Below are the code and all the weights of a small trained network. Each question names an input and a class and asks about switching units off, where a switched-off unit gives its printed mean instead of its output.

import numpy as np


def w(rows, s, z=0):
    codes = np.array(rows[::2]) - 128.0
    scale = np.full(codes.shape[1], s)
    scale[-1] = z or s
    return codes * scale


def f(y):
    return np.maximum(y, 0)


def log_softmax(a):
    a = a - a.max(-1, keepdims=True)
    return a - np.log(np.exp(a).sum(-1, keepdims=True))


def net(x, mask):
    res = np.array(x, float).reshape(1, 8) / 4 @ E
    y = f(res @ A[0][:, :-1].T + A[0][:, -1])
    res = res + np.where(mask, y, B[0][:, -1]) @ B[0][:, :-1]
    return log_softmax(res[-1] @ U[:, :-1].T + U[:, -1])


A, B = {}, {}
E = w([
[130,162,207,59,205,158],'x0',
[46,223,105,53,104,62],'x1',
[156,119,83,50,76,205],'x2',
[2,64,115,125,158,170],'x3',
[129,128,126,130,130,129],'x4',
[126,128,127,128,129,130],'x5',
[81,200,201,169,55,208],'x6',
[129,129,126,129,130,128],'x7',
],0.0082)
A[0] = w([
[22,102,116,93,117,109,132],'neuron 1',
[92,216,62,37,105,63,75],'neuron 2',
[91,225,87,127,81,95,106],'neuron 3',
[100,163,130,181,165,29,84],'neuron 4',
[93,178,90,131,158,134,2],'neuron 5',
[181,36,78,89,144,74,39],'neuron 6',
[155,195,196,78,219,154,206],'neuron 7',
[160,93,1,145,131,26,132],'neuron 8',
[102,158,164,209,154,102,68],'neuron 9',
[99,143,83,150,115,133,219],'neuron 10',
[44,20,131,136,143,209,71],'neuron 11',
[107,122,191,163,122,83,63],'neuron 12',
[189,219,130,153,90,115,98],'neuron 13',
[104,147,153,216,187,75,51],'neuron 14',
[89,166,40,172,28,69,199],'neuron 15',
[59,179,81,83,95,68,43],'neuron 16',
[166,54,53,106,192,72,41],'neuron 17',
[206,46,152,161,200,149,76],'neuron 18',
[213,80,152,165,131,173,13],'neuron 19',
[112,122,158,174,137,43,74],'neuron 20',
[115,132,68,36,184,21,106],'neuron 21',
[91,83,102,122,159,125,15],'neuron 22',
[170,76,133,30,39,142,39],'neuron 23',
[167,59,160,191,116,178,39],'neuron 24',
[106,97,78,24,25,176,139],'neuron 25',
[128,143,184,182,70,180,44],'neuron 26',
[143,127,45,255,77,139,225],'neuron 27',
[181,146,17,9,96,195,108],'neuron 28',
[195,45,139,141,134,199,214],'neuron 29',
[191,136,138,136,117,105,50],'neuron 30',
[94,153,186,207,41,198,38],'neuron 31',
[140,100,184,162,107,180,30],'neuron 32',
[178,224,91,136,149,105,86],'neuron 33',
[176,53,153,215,135,212,45],'neuron 34',
[218,206,109,124,84,118,100],'neuron 35',
[218,93,105,62,145,70,14],'neuron 36',
[135,160,159,203,50,166,97],'neuron 37',
[82,188,204,145,16,138,51],'neuron 38',
[232,156,147,175,107,129,113],'neuron 39',
[85,196,184,111,51,110,93],'neuron 40',
[205,142,161,117,80,107,49],'neuron 41',
[136,85,200,176,166,26,77],'neuron 42',
[195,136,164,134,127,101,108],'neuron 43',
[206,117,149,153,199,158,128],'neuron 44',
[111,146,144,148,144,88,64],'neuron 45',
[246,208,116,92,114,46,109],'neuron 46',
],0.0084,0.0062)
B[0] = w([
[78,84,133,187,200,110,183],'neuron 1',
[155,145,155,185,9,29,208],'neuron 2',
[177,120,146,110,82,81,195],'neuron 3',
[173,207,68,176,103,158,184],'neuron 4',
[139,109,23,101,40,15,131],'neuron 5',
[157,82,100,66,67,187,184],'neuron 6',
[152,141,254,153,175,167,243],'neuron 7',
[141,108,180,46,134,182,235],'neuron 8',
[173,165,59,159,127,188,169],'neuron 9',
[136,120,162,138,155,169,192],'neuron 10',
[54,105,77,205,237,86,192],'neuron 11',
[174,150,65,158,123,175,152],'neuron 12',
[50,84,126,171,170,125,195],'neuron 13',
[182,178,35,188,126,162,173],'neuron 14',
[156,173,226,131,223,94,239],'neuron 15',
[78,116,113,202,42,45,177],'neuron 16',
[136,37,103,43,72,197,189],'neuron 17',
[156,130,181,107,35,77,203],'neuron 18',
[110,130,90,152,91,54,175],'neuron 19',
[140,204,48,189,128,192,166],'neuron 20',
[192,55,156,44,101,120,208],'neuron 21',
[65,23,48,169,113,134,137],'neuron 22',
[175,191,53,201,128,165,160],'neuron 23',
[114,182,132,109,46,36,179],'neuron 24',
[165,179,91,198,174,142,202],'neuron 25',
[166,55,108,50,63,187,175],'neuron 26',
[158,159,253,105,230,110,255],'neuron 27',
[181,216,85,190,152,150,208],'neuron 28',
[170,206,163,176,144,70,246],'neuron 29',
[77,122,70,166,114,114,153],'neuron 30',
[96,68,88,45,82,224,199],'neuron 31',
[141,85,118,90,40,101,158],'neuron 32',
[86,77,126,173,145,95,177],'neuron 33',
[82,173,142,136,13,34,204],'neuron 34',
[54,76,96,183,207,114,202],'neuron 35',
[82,83,114,83,116,190,173],'neuron 36',
[178,39,143,59,117,176,195],'neuron 37',
[188,30,102,85,77,200,198],'neuron 38',
[46,112,106,185,186,97,210],'neuron 39',
[148,73,157,67,55,104,193],'neuron 40',
[60,86,53,189,143,174,166],'neuron 41',
[181,167,61,164,140,168,187],'neuron 42',
[77,128,104,126,175,145,177],'neuron 43',
[139,118,180,119,87,92,197],'neuron 44',
[155,112,69,190,76,126,142],'neuron 45',
[45,89,132,160,177,122,238],'neuron 46',
],0.0078,0.009)
U = w([
[115,139,130,135,51,39,109],'0',
[150,47,107,75,102,182,40],'1',
[7,72,86,185,185,110,14],'2',
[196,207,51,182,134,184,24],'3',
[145,125,175,135,165,123,253],'4',
[146,148,211,109,188,121,158],'5',
],0.011,0.007)

Each question gives the input, the list of numbers given to net, and the class t.
The units are the neurons (one row each of A and B). Each row of codes is followed by its name. A weight is (code - 128) times the scale printed after its matrix; where a second scale follows, it is the last column's (A, B and U).
mask holds one flag per neuron, in row order. A switched-off neuron (its flag False) gives its mean, the last column of its row in B, instead of its output. The means were averaged over made-up inputs and are rounded, as every weight is.
A unit's drop is (log p(t) with every unit on - log p(t) with that unit switched off) / (log p(t) with every unit on - log p(t) with every unit switched off).
The circuit of an input: a set's keep is (log p(t) with only the set's units on - log p(t) with every unit switched off) / (log p(t) with every unit on - log p(t) with every unit switched off). Starting from the 12 units with the biggest drops (on a tie, the unit counted first), units are removed one at a time, each time the one whose removal leaves the highest keep (on an exact tie, the one counted first), for as long as the keep stays at least 0.8.
units of the circuit, in order: the units of the circuit, biggest drop first
most important unit: the unit with the biggest drop
k most important neurons: the k neurons with the biggest drops, biggest first
drop when u is switched off: that unit's drop, to one decimal
input [-7,6,-4,-1,-4,-1,-4,-2], class 5: most important unit => neuron 15
input [5,-7,-8,2,-3,6,-1,0], class 3: units of the circuit, in order => (neuron 42; neuron 14)
input [-7,-3,-7,4,-6,1,-8,-2], class 1: 2 most important neurons => (neuron 17; neuron 8)
input [-6,7,8,-7,-7,3,-3,-1], class 3: 3 most important neurons => (neuron 28; neuron 25; neuron 23)
input [-6,1,4,2,0,0,5,5], class 5: units of the circuit, in order => (neuron 15; neuron 27)
input [-4,7,-4,5,7,-2,2,8], class 0: 2 most important neurons => (neuron 16; neuron 2)
input [0,1,-8,0,0,2,7,5], class 3: 2 most important neurons => (neuron 14; neuron 9)
input [-8,-4,2,6,-8,6,-7,-6], class 5: 2 most important neurons => (neuron 27; neuron 29)
input [-6,0,-1,-6,3,-1,-4,-3], class 2: 2 most important neurons => (neuron 46; neuron 35)
input [0,-8,4,7,4,0,8,4], class 0: 3 most important neurons => (neuron 34; neuron 24; neuron 29)
input [-7,2,-6,4,6,-7,4,-5], class 4: 3 most important neurons => (neuron 27; neuron 15; neuron 28)
input [-2,-1,-3,-7,-5,-7,-7,-7], class 1: 4 most important neurons => (neuron 8; neuron 17; neuron 6; neuron 21)
input [2,6,-6,1,4,2,-2,6], class 0: 2 most important neurons => (neuron 2; neuron 16)
input [-8,4,-1,4,2,0,7,-8], class 5: 3 most important neurons => (neuron 15; neuron 27; neuron 17)
input [5,8,7,7,7,0,3,3], class 0: units of the circuit, in order => (neuron 2)
input [6,-6,-3,-2,5,3,8,2], class 1: units of the circuit, in order => (neuron 31; neuron 26)
input [5,5,3,1,5,1,-1,-3], class 0: 2 most important neurons => (neuron 2; neuron 27)
input [-7,-4,2,-7,-2,6,-4,-7], class 2: 3 most important neurons => (neuron 39; neuron 35; neuron 46)
input [-7,4,6,-7,1,-1,-7,-2], class 1: 4 most important neurons => (neuron 8; neuron 21; neuron 6; neuron 17)
input [3,8,5,8,-7,0,-7,7], class 0: units of the circuit, in order => (neuron 2)
input [3,-5,-6,-1,1,-1,5,3], class 3: drop when neuron 14 is switched off => 0.3
input [-8,-1,8,0,-6,2,-2,1], class 3: drop when neuron 28 is switched off => 0.4
input [-7,-8,-7,-8,-7,-2,7,-6], class 0: drop when neuron 14 is switched off => 0.0
input [-1,-6,-7,5,-2,4,-2,3], class 3: drop when neuron 2 is switched off => 0.1
